Here is a tiny trained network, its code and every weight. The questions are about switching its units off for an input and a target symbol, where a switched-off unit gives its printed mean instead of its output.

import numpy as np


def w(rows, s, z=0):
    codes = np.array(rows[::2]) - 128.0
    scale = np.full(codes.shape[1], s)
    scale[-1] = z or s
    return codes * scale


def f(y):
    return np.maximum(y, 0)


def softmax(a):
    e = np.exp(a - a.max(-1, keepdims=True))
    return e / e.sum(-1, keepdims=True)


def log_softmax(a):
    a = a - a.max(-1, keepdims=True)
    return a - np.log(np.exp(a).sum(-1, keepdims=True))


def net(x, mask):
    ids = ['βεησφψ'.index(c) for c in x.split()]
    T = len(ids)
    res = E[ids] + P[:T]
    u = 0
    for l in range(2):
        r = res
        for j in range(2):
            rows = slice(4 * j, 4 * j + 4)
            q, k, v = (r @ M[l][rows].T for M in (Q, K, V))
            z = softmax(np.where(np.tri(T) > 0, q @ k.T / 4**0.5, -1e9)) @ v
            o = O[l][rows]
            res = res + np.where(mask[u + j], z, o[:, -1]) @ o[:, :-1]
        u += 2
        y = f(res @ A[l][:, :-1].T + A[l][:, -1])
        res = res + np.where(mask[u : u + 8], y, B[l][:, -1]) @ B[l][:, :-1]
        u += 8
    return log_softmax(res[-1] @ U[:, :-1].T + U[:, -1])


Q, K, V, O, A, B = {}, {}, {}, {}, {}, {}
E = w([
[126,109,6],'β',
[162,106,131],'ε',
[122,77,120],'η',
[26,148,183],'σ',
[141,133,118],'φ',
[128,50,216],'ψ',
],0.021)
P = w([
[198,90,120],'0',
[36,34,237],'1',
[55,65,166],'2',
[89,99,112],'3',
[66,132,104],'4',
[66,148,75],'5',
[31,149,97],'6',
[2,164,86],'7',
[32,165,94],'8',
[39,177,142],'9',
],0.006)
Q[0] = w([
[159,142,130],'0.h0',
[145,134,127],'0.h0',
[146,138,152],'0.h0',
[81,49,142],'0.h0',
[129,45,48],'0.h1',
[193,149,150],'0.h1',
[7,134,9],'0.h1',
[66,172,119],'0.h1',
],0.012)
K[0] = w([
[64,186,236],'0.h0',
[2,72,163],'0.h0',
[73,10,81],'0.h0',
[104,165,64],'0.h0',
[146,60,43],'0.h1',
[147,122,120],'0.h1',
[159,87,74],'0.h1',
[86,159,214],'0.h1',
],0.0085)
V[0] = w([
[252,251,123],'0.h0',
[245,73,254],'0.h0',
[49,208,144],'0.h0',
[132,173,110],'0.h0',
[9,27,47],'0.h1',
[75,121,58],'0.h1',
[103,165,210],'0.h1',
[112,120,108],'0.h1',
],0.0083)
O[0] = w([
[254,44,19,22],'0.h0',
[102,112,15,74],'0.h0',
[201,190,159,89],'0.h0',
[172,120,134,107],'0.h0',
[169,235,144,254],'0.h1',
[161,116,213,154],'0.h1',
[95,66,113,124],'0.h1',
[126,211,91,140],'0.h1',
],0.0058,0.0097)
A[0] = w([
[132,146,107,253],'0.n0',
[7,59,179,254],'0.n1',
[82,59,135,153],'0.n2',
[128,208,64,206],'0.n3',
[68,216,51,243],'0.n4',
[254,64,70,148],'0.n5',
[140,149,140,18],'0.n6',
[123,169,39,18],'0.n7',
],0.0087,0.0031)
B[0] = w([
[206,162,158,142],'0.n0',
[209,192,78,249],'0.n1',
[117,96,3,165],'0.n2',
[176,51,185,156],'0.n3',
[187,93,196,179],'0.n4',
[230,131,113,132],'0.n5',
[156,79,132,129],'0.n6',
[94,105,142,138],'0.n7',
],0.0051,0.019)
Q[1] = w([
[180,96,197],'1.h0',
[117,228,147],'1.h0',
[192,75,112],'1.h0',
[83,116,51],'1.h0',
[84,237,139],'1.h1',
[161,254,142],'1.h1',
[108,236,193],'1.h1',
[12,141,51],'1.h1',
],0.0063)
K[1] = w([
[141,132,124],'1.h0',
[111,133,176],'1.h0',
[178,38,99],'1.h0',
[89,110,131],'1.h0',
[143,96,78],'1.h1',
[104,77,78],'1.h1',
[121,100,163],'1.h1',
[167,104,248],'1.h1',
],0.013)
V[1] = w([
[4,206,148],'1.h0',
[89,131,126],'1.h0',
[121,59,136],'1.h0',
[182,151,150],'1.h0',
[30,109,111],'1.h1',
[146,116,82],'1.h1',
[109,131,153],'1.h1',
[158,200,159],'1.h1',
],0.013)
O[1] = w([
[158,33,127,252],'1.h0',
[75,115,164,112],'1.h0',
[97,201,179,4],'1.h0',
[178,149,101,235],'1.h0',
[81,7,182,116],'1.h1',
[213,136,254,217],'1.h1',
[222,103,3,77],'1.h1',
[165,123,74,48],'1.h1',
],0.0084,0.0046)
A[1] = w([
[54,46,99,100],'1.n0',
[153,165,145,141],'1.n1',
[64,133,179,148],'1.n2',
[105,86,25,189],'1.n3',
[165,25,179,87],'1.n4',
[2,137,112,81],'1.n5',
[115,94,145,88],'1.n6',
[231,118,114,5],'1.n7',
],0.0099,0.0031)
B[1] = w([
[46,112,119,170],'1.n0',
[91,99,173,188],'1.n1',
[253,106,81,207],'1.n2',
[164,63,153,162],'1.n3',
[93,134,99,253],'1.n4',
[49,191,201,148],'1.n5',
[195,168,111,164],'1.n6',
[99,94,123,189],'1.n7',
],0.0073,0.012)
U = w([
[178,138,179,96],'β',
[41,168,194,3],'ε',
[73,67,105,83],'η',
[48,33,178,246],'σ',
[75,168,112,113],'φ',
[2,93,187,224],'ψ',
],0.0058,0.0044)

Each question gives the input, a string of symbols that net reads in full, and the target symbol t.
The units are the heads (4 rows each of Q, K, V and O) and the neurons (one row each of A and B). Each row of codes is followed by its name. A weight is (code - 128) times the scale printed after its matrix; where a second scale follows, it is the last column's (O, A, B and U).
mask holds one flag per unit, layer by layer, with each layer's heads first. A switched-off unit (its flag False) gives its mean, the last column of its rows in O or B, instead of its output. The means were averaged over made-up inputs and are rounded, as every weight is.
A unit's drop is (log p(t) with every unit on - log p(t) with that unit switched off) / (log p(t) with every unit on - log p(t) with every unit switched off).
The circuit of an input: a set's keep is (log p(t) with only the set's units on - log p(t) with every unit switched off) / (log p(t) with every unit on - log p(t) with every unit switched off). Starting from the 12 units with the biggest drops (on a tie, the unit counted first), units are removed one at a time, each time the one whose removal leaves the highest keep (on an exact tie, the one counted first), for as long as the keep stays at least 0.8.
circuit, biggest first: the units of the circuit, biggest drop first
most important unit: the unit with the biggest drop
top k neurons: the k neurons with the biggest drops, biggest first
k most important neurons of layer l: the k neurons of layer l with the biggest drops, biggest first
drop of u: that unit's drop, to one decimal
input ε σ ψ ε ψ η β ψ β σ, target β: circuit, biggest first	(0.h0, 1.h1, 1.n2)
input ψ ψ η σ ψ ε ψ ψ ψ β, target σ: most important unit	0.h0
input ε ψ η ψ σ β β ψ, target β: circuit, biggest first	(0.h0, 1.n2, 1.h1)
input ε ψ β φ η σ, target β: top 2 neurons	(0.n1, 1.n2)
input ε ψ β σ β ψ ψ β ψ, target β: circuit, biggest first	(0.h0, 1.h1, 0.h1)
input ψ ψ ψ, target ψ: circuit, biggest first	(0.h0, 1.n5, 1.h0)
input σ β β β ε ψ β ψ σ σ, target η: circuit, biggest first	(1.h0, 1.h1, 0.h1)
input ψ ε σ σ σ σ σ ψ ψ β, target σ: circuit, biggest first	(1.h0, 0.h0)
input ψ ψ ψ ψ, target ψ: top 3 neurons	(1.n5, 1.n0, 0.n2)
input σ ψ φ, target η: circuit, biggest first	(1.h1, 0.h0, 1.h0)
input σ σ σ φ, target η: circuit, biggest first	(1.h1, 1.h0)
input ε ψ ψ ψ σ ψ β, target β: top 2 neurons	(1.n2, 0.n4)
input β β β ψ β ψ ψ ψ η, target φ: 2 most important neurons of layer 1	(1.n2, 1.n3)
input σ η ψ ψ β ψ σ φ, target σ: most important unit	1.h0
input ε ψ ψ ψ, target ε: top 2 neurons	(1.n5, 0.n5)
input ψ ψ ε φ ε, target ψ: drop of 1.h0	0.2
input ε ψ ψ σ β ψ ψ β β, target β: drop of 0.h0	0.4
input β ψ φ, target φ: drop of 0.n2	-0.1
input σ β σ ψ ε ψ ψ, target η: drop of 0.n1	0.1
input ψ ψ σ η φ ψ φ ε ψ φ, target σ: most important neuron of layer 0	(0.n2)
